Below is a small trained network, with its code and all its weights. Each question gives an input and a target symbol and asks what happens when units are switched off, that is, made to give their printed mean instead of their output.

import numpy as np


def w(rows, s, z=0):
    codes = np.array(rows[::2]) - 128.0
    scale = np.full(codes.shape[1], s)
    scale[-1] = z or s
    return codes * scale


def f(y):
    return np.maximum(y, 0)


def softmax(a):
    e = np.exp(a - a.max(-1, keepdims=True))
    return e / e.sum(-1, keepdims=True)


def log_softmax(a):
    a = a - a.max(-1, keepdims=True)
    return a - np.log(np.exp(a).sum(-1, keepdims=True))


def net(x, mask):
    ids = ['βγεμξστ'.index(c) for c in x.split()]
    T = len(ids)
    res = E[ids] + P[:T]
    u = 0
    for l in range(2):
        r = res
        for j in range(3):
            rows = slice(2 * j, 2 * j + 2)
            q, k, v = (r @ M[l][rows].T for M in (Q, K, V))
            z = softmax(np.where(np.tri(T) > 0, q @ k.T / 2**0.5, -1e9)) @ v
            o = O[l][rows]
            res = res + np.where(mask[u + j], z, o[:, -1]) @ o[:, :-1]
        u += 3
        y = f(res @ A[l][:, :-1].T + A[l][:, -1])
        res = res + np.where(mask[u : u + 4], y, B[l][:, -1]) @ B[l][:, :-1]
        u += 4
    return log_softmax(res[-1] @ U[:, :-1].T + U[:, -1])


Q, K, V, O, A, B = {}, {}, {}, {}, {}, {}
E = w([
[159,186,72,117],'β',
[55,165,144,1],'γ',
[155,200,170,186],'ε',
[44,176,103,98],'μ',
[80,155,45,112],'ξ',
[128,120,127,188],'σ',
[177,179,122,37],'τ',
],0.018)
P = w([
[103,92,133,137],'0',
[110,106,128,140],'1',
[107,116,121,140],'2',
[112,122,109,134],'3',
[107,135,105,131],'4',
[107,129,103,114],'5',
[106,133,94,109],'6',
[116,149,113,144],'7',
[123,143,98,109],'8',
[120,165,116,151],'9',
[127,155,98,138],'10',
[116,2,171,44],'11',
[129,154,118,121],'12',
[117,163,123,135],'13',
],0.0071)
Q[0] = w([
[147,187,184,113],'L0H1',
[140,216,200,113],'L0H1',
[112,106,254,73],'L0H2',
[38,127,28,153],'L0H2',
[201,97,174,155],'L0H3',
[105,82,225,129],'L0H3',
],0.0082)
K[0] = w([
[152,203,254,70],'L0H1',
[201,98,86,64],'L0H1',
[19,137,181,100],'L0H2',
[193,251,55,18],'L0H2',
[166,191,126,85],'L0H3',
[128,131,152,113],'L0H3',
],0.0063)
V[0] = w([
[148,43,176,187],'L0H1',
[35,223,153,175],'L0H1',
[182,105,127,2],'L0H2',
[74,151,56,120],'L0H2',
[162,111,102,104],'L0H3',
[105,105,79,105],'L0H3',
],0.0072)
O[0] = w([
[143,183,122,164,3],'L0H1',
[135,107,254,107,229],'L0H1',
[143,184,180,177,130],'L0H2',
[120,90,82,148,198],'L0H2',
[140,66,195,117,109],'L0H3',
[190,192,182,162,136],'L0H3',
],0.0088,0.0055)
A[0] = w([
[133,82,46,159,168],'L0N1',
[117,16,153,140,252],'L0N2',
[119,41,1,206,163],'L0N3',
[177,159,162,112,4],'L0N4',
],0.0084,0.0019)
B[0] = w([
[201,152,179,84,208],'L0N1',
[140,254,40,175,210],'L0N2',
[49,139,83,209,251],'L0N3',
[76,111,94,128,171],'L0N4',
],0.0097,0.002)
Q[1] = w([
[124,130,122,157],'L1H1',
[186,232,209,159],'L1H1',
[45,160,31,63],'L1H2',
[255,183,148,187],'L1H2',
[120,147,80,83],'L1H3',
[128,21,101,131],'L1H3',
],0.0089)
K[1] = w([
[57,204,77,2],'L1H1',
[183,140,109,69],'L1H1',
[111,195,186,200],'L1H2',
[133,85,153,220],'L1H2',
[65,97,145,16],'L1H3',
[59,155,99,98],'L1H3',
],0.0075)
V[1] = w([
[128,148,95,75],'L1H1',
[184,85,164,166],'L1H1',
[112,45,205,142],'L1H2',
[130,153,8,99],'L1H2',
[129,58,143,131],'L1H3',
[78,77,88,110],'L1H3',
],0.011)
O[1] = w([
[106,165,110,67,171],'L1H1',
[176,177,184,156,1],'L1H1',
[53,120,52,171,51],'L1H2',
[87,114,83,109,144],'L1H2',
[1,199,127,133,41],'L1H3',
[107,159,155,213,120],'L1H3',
],0.0078,0.0048)
A[1] = w([
[143,106,192,33,5],'L1N1',
[132,63,254,126,182],'L1N2',
[104,100,229,149,74],'L1N3',
[86,10,126,61,89],'L1N4',
],0.0089,0.0024)
B[1] = w([
[148,166,115,248,254],'L1N1',
[190,9,147,84,223],'L1N2',
[127,75,154,148,167],'L1N3',
[100,127,184,159,227],'L1N4',
],0.013,0.0039)
U = w([
[156,79,97,67,129],'β',
[50,121,169,134,70],'γ',
[114,56,139,152,126],'ε',
[28,83,83,70,110],'μ',
[82,42,29,198,102],'ξ',
[147,157,87,255,56],'σ',
[140,229,142,109,252],'τ',
],0.0094,0.0041)

Each question gives the input, a string of symbols that net reads in full, and the target symbol t.
The units are the heads (2 rows each of Q, K, V and O) and the neurons (one row each of A and B). Each row of codes is followed by its name. A weight is (code - 128) times the scale printed after its matrix; where a second scale follows, it is the last column's (O, A, B and U).
mask holds one flag per unit, layer by layer, with each layer's heads first. A switched-off unit (its flag False) gives its mean, the last column of its rows in O or B, instead of its output. The means were averaged over made-up inputs and are rounded, as every weight is.
A unit's drop is (log p(t) with every unit on - log p(t) with that unit switched off) / (log p(t) with every unit on - log p(t) with every unit switched off).
The circuit of an input: a set's keep is (log p(t) with only the set's units on - log p(t) with every unit switched off) / (log p(t) with every unit on - log p(t) with every unit switched off). Starting from the 12 units with the biggest drops (on a tie, the unit counted first), units are removed one at a time, each time the one whose removal leaves the highest keep (on an exact tie, the one counted first), for as long as the keep stays at least 0.8.
circuit, biggest first: the units of the circuit, biggest drop first
top k neurons: the k neurons with the biggest drops, biggest first
k most important neurons of layer l: the k neurons of layer l with the biggest drops, biggest first
which heads matter: for each layer, one digit per head in row order, 1 if its drop is at least 0.15 and else 0, layers parted by /
drop when u is switched off: that unit's drop, to one decimal
input σ γ ξ ε ε ξ γ β γ ξ τ τ, target τ: circuit, biggest first : L0N2, L1N1
input β μ ε ε ε ε γ γ ε γ, target ε: circuit, biggest first : L1N2, L0H1, L1H1, L1N1
input ξ ξ μ γ, target γ: which heads matter : 000 / 100
input ξ ε σ ε ε, target β: top 2 neurons : L1N2, L0N2
input τ σ μ, target τ: which heads matter : 110 / 000
input ε ξ σ σ ξ σ σ σ γ σ ε ε ε ε, target ε: which heads matter : 000 / 000
input ξ ξ σ μ ε ε γ ε σ ε, target ε: which heads matter : 100 / 000
input ξ γ ε β γ, target ε: most important neuron of layer 0 : L0N2
input β ξ ε ε σ σ ε ε ε ε σ τ, target τ: which heads matter : 011 / 000
input μ ξ τ τ ε σ γ γ γ ξ, target τ: circuit, biggest first : L0H2, L1N2
input γ γ ξ ξ γ γ, target γ: which heads matter : 100 / 100
input β σ τ, target σ: top 2 neurons : L1N1, L0N2
input ξ μ ξ ξ β ξ γ ε τ ε σ σ, target σ: top 2 neurons : L0N2, L1N2
input τ ξ ε β ε ε, target β: drop when L1N3 is switched off : 0.0
input σ σ τ σ ε σ ξ, target τ: drop when L0N3 is switched off : -0.1
input β β σ ε μ σ ε ε τ, target σ: drop when L1N1 is switched off : 0.9
